Below is a small trained network, with its code and all its weights. Each question gives an input and a class and asks what happens when units are switched off, that is, made to give their printed mean instead of their output.

import numpy as np


def w(rows, s, z=0):
    codes = np.array(rows[::2]) - 128.0
    scale = np.full(codes.shape[1], s)
    scale[-1] = z or s
    return codes * scale


def norm(h):
    return h / np.sqrt((h * h).mean(-1, keepdims=True) + 1e-5)


def f(y):
    return y / 2 * (1 + np.tanh(0.7978845608 * (y + 0.044715 * y**3)))


def log_softmax(a):
    a = a - a.max(-1, keepdims=True)
    return a - np.log(np.exp(a).sum(-1, keepdims=True))


def net(x, mask):
    res = np.array(x, float).reshape(1, 8) / 4 @ E
    u = 0
    for l in range(4):
        y = f(norm(res) @ A[l][:, :-1].T + A[l][:, -1])
        res = res + np.where(mask[u : u + 4], y, B[l][:, -1]) @ B[l][:, :-1]
        u += 4
    return log_softmax(norm(res)[-1] @ U[:, :-1].T + U[:, -1])


A, B = {}, {}
E = w([
[125,131,134,142],'x0',
[232,82,7,221],'x1',
[133,130,140,143],'x2',
[131,126,128,121],'x3',
[125,129,128,129],'x4',
[133,126,131,125],'x5',
[125,129,126,128],'x6',
[45,2,164,153],'x7',
],0.0026)
A[0] = w([
[114,65,132,133,192],'L0N1',
[167,193,179,42,172],'L0N2',
[155,9,49,182,3],'L0N3',
[3,92,164,122,159],'L0N4',
],0.0045,0.0021)
B[0] = w([
[144,131,144,92,188],'L0N1',
[35,174,99,135,211],'L0N2',
[3,155,118,153,193],'L0N3',
[254,87,192,120,254],'L0N4',
],0.0046,0.0022)
A[1] = w([
[146,2,100,170,2],'L1N1',
[82,154,50,119,170],'L1N2',
[35,48,164,154,110],'L1N3',
[166,173,146,98,33],'L1N4',
],0.0057,0.0012)
B[1] = w([
[32,169,98,150,245],'L1N1',
[162,124,175,158,223],'L1N2',
[146,77,40,176,255],'L1N3',
[1,123,94,142,135],'L1N4',
],0.0055,0.0015)
A[2] = w([
[119,221,213,57,249],'L2N1',
[240,199,2,196,134],'L2N2',
[135,131,189,176,156],'L2N3',
[201,87,45,198,130],'L2N4',
],0.004,0.0012)
B[2] = w([
[135,163,42,183,219],'L2N1',
[254,79,149,174,250],'L2N2',
[141,130,100,36,147],'L2N3',
[176,232,108,108,194],'L2N4',
],0.0053,0.0027)
A[3] = w([
[128,228,107,152,151],'L3N1',
[100,47,201,74,65],'L3N2',
[117,168,109,224,210],'L3N3',
[189,3,127,129,7],'L3N4',
],0.0066,0.0019)
B[3] = w([
[51,223,225,69,229],'L3N1',
[199,48,254,135,221],'L3N2',
[57,64,122,44,253],'L3N3',
[70,181,139,89,207],'L3N4',
],0.0048,0.0028)
U = w([
[32,240,176,58,72],'0',
[140,34,245,109,254],'1',
[250,181,84,156,110],'2',
[55,35,46,170,80],'3',
],0.011,0.00083)

Each question gives the input, the list of numbers given to net, and the class t.
The units are the neurons (one row each of A and B). Each row of codes is followed by its name. A weight is (code - 128) times the scale printed after its matrix; where a second scale follows, it is the last column's (A, B and U).
mask holds one flag per neuron, layer by layer. A switched-off neuron (its flag False) gives its mean, the last column of its row in B, instead of its output. The means were averaged over made-up inputs and are rounded, as every weight is.
A unit's drop is (log p(t) with every unit on - log p(t) with that unit switched off) / (log p(t) with every unit on - log p(t) with every unit switched off).
unit that matters most: the unit with the biggest drop
top k neurons: the k neurons with the biggest drops, biggest first
k most important neurons of layer l: the k neurons of layer l with the biggest drops, biggest first
drop of u: that unit's drop, to one decimal
input [-7,0,-3,3,4,4,5,-8], class 0: most important neuron of layer 0 -> [L0N2]
input [7,-8,0,-6,-6,4,-1,1], class 1: 3 most important neurons of layer 3 -> [L3N2 L3N1 L3N4]
input [0,-5,3,-2,-2,-8,-6,1], class 1: top 2 neurons -> [L2N4 L1N1]
input [-4,-6,-2,5,-2,-5,4,1], class 1: top 3 neurons -> [L2N4 L0N4 L1N1]
input [-7,5,1,-2,-3,0,2,1], class 3: top 2 neurons -> [L0N3 L1N1]
input [-4,0,-1,8,-2,6,7,-5], class 0: top 3 neurons -> [L1N3 L3N1 L0N2]
input [-6,1,0,6,8,-6,-3,3], class 3: top 2 neurons -> [L0N3 L1N3]
input [-1,2,7,-3,5,-5,2,2], class 3: top 2 neurons -> [L1N3 L0N3]
input [5,0,8,4,-8,3,8,-7], class 0: top 3 neurons -> [L1N3 L3N1 L0N4]
input [6,0,8,0,-5,2,8,-6], class 0: 2 most important neurons of layer 3 -> [L3N1 L3N3]
input [7,1,0,-7,8,0,2,5], class 3: 2 most important neurons of layer 3 -> [L3N1 L3N2]
input [0,-8,8,-8,3,8,1,2], class 1: drop of L2N4 -> 0.1
input [-3,0,2,1,-5,3,2,-2], class 0: drop of L1N3 -> 4.6
input [-2,2,8,-1,-3,8,8,5], class 3: unit that matters most -> L1N3
